[-32  -2 -31   7   4  25 -19   5  36 -28  64  43  35  -4  16  -9  40  85
  14 -21  37  62 -39] -> J_286
[ 9 -8 18 33  7 22 -4 17  3 17 49 68 62 41 10  2 65 88 37 82 26 78 44] -> J_463
[  6  62  60 -33  42  38  -7  23  47 -10 -20  41 -32 -24  32 -13  37  38
 -42 -38   6  52 -19] -> J_676
diff J_463: [ 9 -8 18 33  7 21 -4 17  3 17 49 68 62 41 10  2 65 88 37 82 26 78 44] | 5, [22]
diff J_463: [ 9 -8 18 33  7 22 -4 17  3 18 49 68 62 41 10  2 65 88 37 82 26 78 44] | 9, [17]
diff J_463: [ 8 -8 18 33  7 22 -4 17  3 17 49 68 62 41 10  2 65 88 37 82 26 78 44] | 0, [9]
diff J_286: [-32  -2 -31   7   4  25 -19   5  36 -28  64  43  36  -4  16  -9  40  85
  14 -21  37  62 -39] | 12, [35]
diff J_286: [-32  -2 -31   7   4  25 -19   5  36 -28  64  43  35  -3  16  -9  40  85
  14 -21  37  62 -39] | 13, [-4]
diff J_463: [ 9 -8 18 33  7 22 -4 17  3 17 49 68 62 41 10  2 65 88 37 82 25 78 44] | 20, [26]

[-20   3 -20 -17   1   1  -2 -46 -18  74 -56  26   3  23]  J_591
[  8  16  12 -12 -11   7   0 -42  -9  74 -43  34   0  11]  J_415
[-51 -11 -34 -31 -13   3  -5 -39 -20  55  44  13  -4  13]  J_273
[ -1  24  47  21 -17 -37   4 -77 -31  36 -83 -15   3 -22]  J_325
[  4 -23  -7  -5  14  24 -14   1  16 -21 -39  22 -15  32]  J_676
[-15   1  17 -14 -31 -24   1 -25 -29   8  45 -35  -9 -61]  J_884
[-13  27  -6   5 -13 -22  15  23 -10  -8 -17 -24   5 -21]  J_959
[-26  32  28  16   6 -79  -2  55   5 -35 -31 -27   1 -14]  J_286
[ 26 -13  33 -16   1  23 -32  26  30 -23  40  31 -18   9]  J_582
[ 40 -25   0  10  42  29 -11  14  15 -33 -25  33  14  59]  J_667
[19 33  6  7 -3 -8  2 45 34 37  7 -2  8 -4]  J_463
[-62   9  23 -14   2 -98 -32   5 -18 -15  -7 -12  -5  -4]  J_734
diff J_734: [-62   9  23 -14   2 -98 -32   5 -18 -15  -7 -12  -4  -4] | 12, [-5]
diff J_884: [-16   1  17 -14 -31 -24   1 -25 -29   8  45 -35  -9 -61] | 0, [-15]
diff J_325: [ -1  24  47  21 -17 -37   4 -77 -31  36 -83 -14   3 -22] | 11, [-15]
diff J_676: [  4 -23  -7  -5  14  24 -14   1  17 -21 -39  22 -15  32] | 8, [16]
diff J_415: [  8  16  12 -11 -11   7   0 -42  -9  74 -43  34   0  11] | 3, [-12]

[ -9  43 -43  -1  -6  -5 -38 -28   3  10   4  -3 -10  -2  -6  -9  30   3
  -5  12  -8   5  22  -9   7  14 -10  -6  16   9   7 -11  13  14  20 -20
 -11  -1 -10   6  20  -2  -3 -18  -8   4 -11 -31 -22  -9  16   9 -25 -20
   2   3   9] : J_273
[ 17  17   3  -4   4  13 -28   0  -1   3   4 -20  14 -12   4   4  -6   1
  -4  14  19   3   8   4   3   3  -7   0   2 -15  -1  -9   3 -31 -28 -13
 -29 -17  -2  11 -24  26  -2  43   0 -36 -18   0  32 -26   0  13  -6   7
 -15 -13  -5] : J_286
[  0  -8 -25   0   4 -19 -26  15   4 -32   1   7  -3  15   3  10  23  -6
  -9  -5  -5   0  10   2  -7  -9  14  -5  15   5 -12   7  -3   3 -18  15
 -15   0  -8   1  -8 -11  -2  -3   7  35  53  12   3  14  15  -5  55  20
   3   4  10] : J_591
[-35  -2   2   1   6  12  26   4  -9  25 -11 -15   3   4  -2  -1  30   4
 -11  -7   6  -7  27   7   9  -5   2  -2 -10   0 -10 -10  -5  -3   4  24
  15   2   0  -3 -10  -8  -5  -9   2 -12   5 -11  -1 -15   7   3  10 -14
  -7   0  -6] : J_415
[ 22  11   0  -2   2   3  -7   1 -16 -13  -3  -4   8  -2   3   7  -4   0
 -17 -14 -13   3  28   3  12   3  -2  -4 -10  -5  52  13  -1 -26   8 -20
  17   1  -3  -4   1  -8  -1 -25  14 -38  12   1 -15  27  32   6   0  18
 -14  -7   5] : J_582
[ -5 -25  12   3   3  32  27 -15  -6 -18   6  10  15   5  -4   4   2   3
   2  -9 -11  -3   0  -3  -6 -17  10  -4  13  -1  13  17  -2  -5  26  -8
 -18  -9   5   2  -3   3   1 -17   7   2  14  -5  13  16   9   4   7  22
   0  -7  21] : J_734
[ 10  -9   8   3  11   3   8  -9  -3   3  -5  12  -5   5   8   2  23  18
 -14   2  -2   1   9   4   7  -2   3   0   2   2 -36   6  -1  18 -17 -51
  -9   3  -3  -1   3   6   4  -5   1   6  38  10 -25 -58  -7   3 -24  23
   1  -1 -21] : J_667
[ 28  62  -6  -2  13 -14 -18 -28   0 -50   8  18  10  15  10  -3  14   1
   5   3 -18   3  10   6   0  11  -9   4  -6  -2  -4   8  -2  -3  -3   2
  22   6  -8  -4  -8  15  -4  20  -7  -6  -3  -9   8  -7 -34  -5  19  27
  14   2   8] : J_676
[-11  10  13   6  12  -6  32   2  -5  -5  -3   4   3  11  -6 -19  -7  -1
   2   9  -9  -2  19  -1  15  -5  -2   2  -2  -3  11  10   3  -3  21  45
 -26   6   3   8   2  13  20  -8  10 -31  17  -6 -20  -2  16   8  -2  26
   2  -1  13] : J_959
[ 27  20 -31   5   2   7 -20 -72   6  -5  -9   7  22  16 -17   9 -18  -1
   4   6 -14   0  21 -13  -8   0   1   2   3  -4   9  -1  -8  -6   2 -26
   7  -6   3   1  -5   8  -2 -24   1 -10 -41 -12 -17  -9  35   2 -25 -19
 -11 -11 -26] : J_463
diff J_463: [ 27  20 -31   5   2   7 -20 -72   6  -4  -9   7  22  16 -17   9 -18  -1
   4   6 -14   0  21 -13  -8   0   1   2   3  -4   9  -1  -8  -6   2 -26
   7  -6   3   1  -5   8  -2 -24   1 -10 -41 -12 -17  -9  35   2 -25 -19
 -11 -11 -26] | 9, [-5]
diff J_667: [ 10  -9   8   3  11   3   8  -9  -3   3  -5  12  -6   5   8   2  23  18
 -14   2  -2   1   9   4   7  -2   3   0   2   2 -36   6  -1  18 -17 -51
  -9   3  -3  -1   3   6   4  -5   1   6  38  10 -25 -58  -7   3 -24  23
   1  -1 -21] | 12, [-5]
diff J_667: [ 10  -9   8   3  11   3   8  -9  -3   3  -5  12  -5   5   8   2  23  18
 -14   2  -2   1   9   4   7  -2   3   0   2   2 -36   6  -1  18 -17 -51
  -9   3  -3  -1   3   7   4  -5   1   6  38  10 -25 -58  -7   3 -24  23
   1  -1 -21] | 41, [6]
diff J_415: [-35  -2   2   1   6  12  26   4  -9  25 -11 -15   3   4  -2  -1  30   4
 -11  -7   7  -7  27   7   9  -5   2  -2 -10   0 -10 -10  -5  -3   4  24
  15   2   0  -3 -10  -8  -5  -9   2 -12   5 -11  -1 -15   7   3  10 -14
  -7   0  -6] | 20, [6]

[-19  29  -2   7   0  21   3 -15 -11  18  12   7   8   1   0 -15  -6  -9
  -6   0 -16] : J_582
[ 16   3  19   8   9   2   2   7  -6  -7  13  34   6   2  -2  -7 -15  16
   1   6 -24] : J_667
[ 14  -3   3   5  -3   6 -13  -3  -3  -8   1  -4   1  14  -1   5   1   2
   1  -4  -8] : J_415
[ 10  -3 -15 -21   4  13  -3  12  -4   8  14 -12   4  -4   5  -7   0  -4
  -8   4  12] : J_884
[ 24 -34   3 -12  21  -7  17  -9   2   8 -17  -7 -17 -13   2   9  -5   0
  -3  14  24] : J_734
[ 18  -8  18  18   4   6  -8 -13 -10  -7  -6  16   5  12  -9   6 -11  12
   3   2 -25] : J_273
[ -8  -6 -21  -7 -20 -14  -5  18 -29  11 -14 -19   9 -27 -12   6   7  -7
  13  17   7] : J_286
[ 16   3  19   8   9   2   2   7  -6  -7  13  34   6   2  -2  -7  -2   6
   9  -5 -76] : J_959
[  3 -28   5   3  18   2  -2 -27  22 -15 -16 -10   0  14  -7  14  -4  15
  -2 -10   8] : J_325
[-31   5  -3  -2   7 -15  14   2  20   2  -1  11   2 -16   3  -7   2   5
   2  -4  10] : J_463
diff J_667: [ 16   3  19   8   9   2   2   7  -6  -7  13  34   6   2  -1  -7 -15  16
   1   6 -24] | 14, [-2]
diff J_667: [ 16   3  19   8   9   2   2   7  -6  -7  13  34   6   2  -2  -7 -16  16
   1   6 -24] | 16, [-15]
diff J_582: [-19  29  -2   7   0  21   3 -15 -11  18  12   7   8   1   0 -15  -6  -9
  -6   1 -16] | 19, [0]
diff J_325: [  3 -28   5   3  18   2  -2 -27  22 -15 -16 -10   0  14  -7  14  -4  15
  -2  -9   8] | 19, [-10]

[ 13   9  82  73  68 -39  38] = J_884
[ -6 -29 -33 -45  -9  16 -69] = J_325
[-80 -13  71 -76  20  40  77] = J_734
[-36  48  65  14   8 -44 -81] = J_273
[-80 -13  71 -76  18  40  77] = J_415
[60 81 26 47 -3 52 25] = J_676
[ 77  45 -78 -48   3 -75 -70] = J_582
[-43  68  10   3 -32 -28  -8] = J_463
[ 57  22 -26  73 -81  57  49] = J_667
diff J_734: [-81 -13  71 -76  20  40  77] | 0, [-80]
diff J_884: [ 13   9  81  73  68 -39  38] | 2, [82]
diff J_667: [ 57  22 -27  73 -81  57  49] | 2, [-26]
diff J_884: [ 13   9  82  74  68 -39  38] | 3, [73]

[-4  1 32 -7  7] : J_286
[13 -1 20 -2 -8] : J_582
[-4  1 20 -2 -8] : J_273
[ -4   1  32 -42 -41] : J_325
diff J_273: [-4  1 20 -2 -9] | 4, [-8]
diff J_325: [ -4   1  33 -42 -41] | 2, [32]

[ 14  49  -4   0  10 -15  17   0  -9   3 -24 -27  21 -11 -38  13] : J_325
[-40 -15   8  -3  49  -9 -32   3   9   8  30 -10  18  -4 -19  -7] : J_286
[ -9  16  -5   0   7 -13  86   8 -20 -31   1  54 -28  31  12 -23] : J_591
[-20 -12 -29  -2  24  10  14  -5 -41   2  16 -32 -28 -32  19 -30] : J_582
[ 17 -19 -19   0  -5 -24   7   9   2 -32 -17 -35  -6 -18  22  35] : J_959
[-40 -15   8  -3  49  10 -32   3   9  -2  30 -10  18  -4 -19  -7] : J_676
[ 23   4 -65  -2 -18  40 -40  -2 -51 -32  22  16   6  -5 -28   3] : J_734
[ 43 -10   5   1  54  -4   4  -6 -34  43 -17  45 -30  -7   5  17] : J_415
diff J_676: [-40 -15   8  -3  49  10 -32   3   8  -2  30 -10  18  -4 -19  -7] | 8, [9]
diff J_415: [ 43 -10   5   1  54  -4   4  -6 -35  43 -17  45 -30  -7   5  17] | 8, [-34]
diff J_676: [-40 -15   8  -4  49  10 -32   3   9  -2  30 -10  18  -4 -19  -7] | 3, [-3]
diff J_582: [-20 -12 -29  -2  24  10  14  -5 -40   2  16 -32 -28 -32  19 -30] | 8, [-41]
diff J_415: [ 43 -10   5   1  54  -4   4  -6 -34  43 -17  44 -30  -7   5  17] | 11, [45]

[ 58 -74  48  95  -8 -19   1 -11] = J_273
[ 31  -6 -40  64  52   1 -62   5] = J_734
[ 35 -58 -24 -42 -13 -15  -2  40] = J_463
[ 58 -74  48  95 -14 -19   1 -11] = J_582
[ 43  25 -71 -66 -38  -1  16 -24] = J_325
[-22 -31 -10  26  -2 -19  -6 -28] = J_959
[ 58 -74  48  95 -14 -19 -48  43] = J_415
diff J_463: [ 35 -58 -23 -42 -13 -15  -2  40] | 2, [-24]
diff J_959: [-21 -31 -10  26  -2 -19  -6 -28] | 0, [-22]
diff J_415: [ 58 -74  48  95 -14 -20 -48  43] | 5, [-19]
diff J_415: [ 58 -74  48  95 -14 -19 -47  43] | 6, [-48]
diff J_415: [ 58 -74  47  95 -14 -19 -48  43] | 2, [48]

[ 60 -85  51  -2  90   6 -72 -46 -46] -> J_325
[-54  66   7 -32 -80  66 -17 -99 -62] -> J_591
[-54  66   7 -32 -80  66 -17 -46 -62] -> J_415
diff J_591: [-54  66   7 -32 -81  66 -17 -99 -62] | 4, [-80]
diff J_415: [-54  66   7 -32 -81  66 -17 -46 -62] | 4, [-80]
diff J_325: [ 60 -85  51  -2  91   6 -72 -46 -46] | 4, [90]
diff J_325: [ 60 -85  51  -2  90   6 -72 -46 -47] | 8, [-46]
diff J_415: [-54  65   7 -32 -80  66 -17 -46 -62] | 1, [66]
diff J_325: [ 60 -85  51  -2  90   6 -73 -46 -46] | 6, [-72]

